Here is a tiny trained network, its code and every weight. The questions are about switching its units off for an input and a class, where a switched-off unit gives its printed mean instead of its output.

import numpy as np


def w(rows, s, z=0):
    codes = np.array(rows[::2]) - 128.0
    scale = np.full(codes.shape[1], s)
    scale[-1] = z or s
    return codes * scale


def norm(h):
    return h / np.sqrt((h * h).mean(-1, keepdims=True) + 1e-5)


def f(y):
    return y / 2 * (1 + np.tanh(0.7978845608 * (y + 0.044715 * y**3)))


def log_softmax(a):
    a = a - a.max(-1, keepdims=True)
    return a - np.log(np.exp(a).sum(-1, keepdims=True))


def net(x, mask):
    res = np.array(x, float).reshape(1, 4) / 4 @ E
    u = 0
    for l in range(2):
        y = f(norm(res) @ A[l][:, :-1].T + A[l][:, -1])
        res = res + np.where(mask[u : u + 3], y, B[l][:, -1]) @ B[l][:, :-1]
        u += 3
    return log_softmax(norm(res)[-1] @ U[:, :-1].T + U[:, -1])


A, B = {}, {}
E = w([
[177,63,5,255,80,176,100,165,239,58],'x0',
[174,80,198,170,111,76,155,117,145,145],'x1',
[29,104,193,122,206,184,73,125,237,136],'x2',
[169,86,58,51,187,104,110,28,137,178],'x3',
],0.0062)
A[0] = w([
[195,52,221,150,108,13,99,102,189,202,193],'L0N1',
[142,185,29,12,155,213,91,153,145,165,3],'L0N2',
[95,242,91,64,164,194,71,141,80,3,198],'L0N3',
],0.0056,0.0014)
B[0] = w([
[72,127,64,210,220,254,110,204,8,170,253],'L0N1',
[121,87,76,200,185,172,183,142,6,205,187],'L0N2',
[137,106,224,215,134,173,164,147,104,117,207],'L0N3',
],0.0078,0.0038)
A[1] = w([
[255,154,118,81,44,121,112,149,50,111,38],'L1N1',
[79,202,187,61,134,91,133,108,77,165,7],'L1N2',
[91,188,204,156,50,91,160,195,171,87,56],'L1N3',
],0.0086,0.0022)
B[1] = w([
[27,106,191,87,187,206,98,105,186,133,224],'L1N1',
[163,98,23,244,70,110,97,134,245,86,243],'L1N2',
[157,122,58,28,167,94,129,77,77,207,253],'L1N3',
],0.011,0.0046)
U = w([
[169,113,27,187,32,89,89,119,234,72,201],'0',
[124,128,151,222,150,165,179,208,9,143,195],'1',
[153,123,43,55,176,102,93,136,81,202,228],'2',
[63,99,209,76,165,177,43,107,220,135,166],'3',
[173,153,124,121,122,125,60,168,55,112,85],'4',
[164,193,255,92,29,83,135,86,148,56,31],'5',
[192,151,233,96,84,39,131,142,115,48,1],'6',
[209,148,224,97,127,48,169,156,145,101,2],'7',
],0.0086,0.0032)

Each question gives the input, the list of numbers given to net, and the class t.
The units are the neurons (one row each of A and B). Each row of codes is followed by its name. A weight is (code - 128) times the scale printed after its matrix; where a second scale follows, it is the last column's (A, B and U).
mask holds one flag per neuron, layer by layer. A switched-off neuron (its flag False) gives its mean, the last column of its row in B, instead of its output. The means were averaged over made-up inputs and are rounded, as every weight is.
A unit's drop is (log p(t) with every unit on - log p(t) with that unit switched off) / (log p(t) with every unit on - log p(t) with every unit switched off).
The circuit of an input: a set's keep is (log p(t) with only the set's units on - log p(t) with every unit switched off) / (log p(t) with every unit on - log p(t) with every unit switched off). Starting from all 6 units, units are removed one at a time, each time the one whose removal leaves the highest keep (on an exact tie, the one counted first), for as long as the keep stays at least 0.8.
circuit, biggest first: the units of the circuit, biggest drop first
k most important neurons: the k neurons with the biggest drops, biggest first
k most important neurons of layer l: the k neurons of layer l with the biggest drops, biggest first
input [3,8,6,-5], class 1: circuit, biggest first => [L0N1]
input [2,-2,-5,-7], class 2: circuit, biggest first => [L1N3 L0N1]
input [2,-1,7,-7], class 2: circuit, biggest first => [L1N3 L0N1 L1N1]
input [-7,3,-8,-8], class 2: 2 most important neurons => [L1N3 L1N1]
input [5,-4,-7,1], class 3: 3 most important neurons => [L1N1 L0N1 L1N2]
input [5,-3,-8,-7], class 3: 2 most important neurons => [L1N1 L0N1]
input [-4,-8,6,-1], class 1: circuit, biggest first => [L0N2 L0N3]
input [4,3,-5,0], class 3: 2 most important neurons of layer 1 => [L1N1 L1N2]
input [4,-2,-6,-5], class 3: circuit, biggest first => [L1N1 L0N1]
input [-7,-6,5,3], class 0: 2 most important neurons => [L1N2 L0N1]
input [3,6,-7,-5], class 3: circuit, biggest first => [L1N1 L0N3]
input [6,-2,-1,-8], class 2: 3 most important neurons => [L1N3 L1N2 L0N1]
input [1,4,-8,7], class 3: 2 most important neurons of layer 1 => [L1N1 L1N3]
input [-6,3,-7,2], class 3: most important neuron of layer 1 => [L1N1]
input [-6,-5,1,6], class 0: 4 most important neurons => [L1N2 L0N1 L1N3 L1N1]
input [-4,7,-8,5], class 3: 2 most important neurons => [L1N1 L0N2]
input [3,-4,2,2], class 1: 2 most important neurons of layer 0 => [L0N2 L0N3]
input [2,-8,-6,-2], class 1: 2 most important neurons => [L0N3 L0N2]
input [4,7,5,-5], class 1: 3 most important neurons => [L0N1 L1N2 L1N1]
input [-6,-1,1,-8], class 2: circuit, biggest first => [L1N3]
input [4,8,-6,2], class 1: 3 most important neurons => [L0N1 L1N2 L1N3]
input [4,-5,-6,0], class 3: 2 most important neurons => [L1N1 L0N1]
input [-4,2,3,2], class 0: 2 most important neurons => [L1N2 L0N2]
input [-8,-3,7,5], class 0: 2 most important neurons of layer 1 => [L1N2 L1N1]
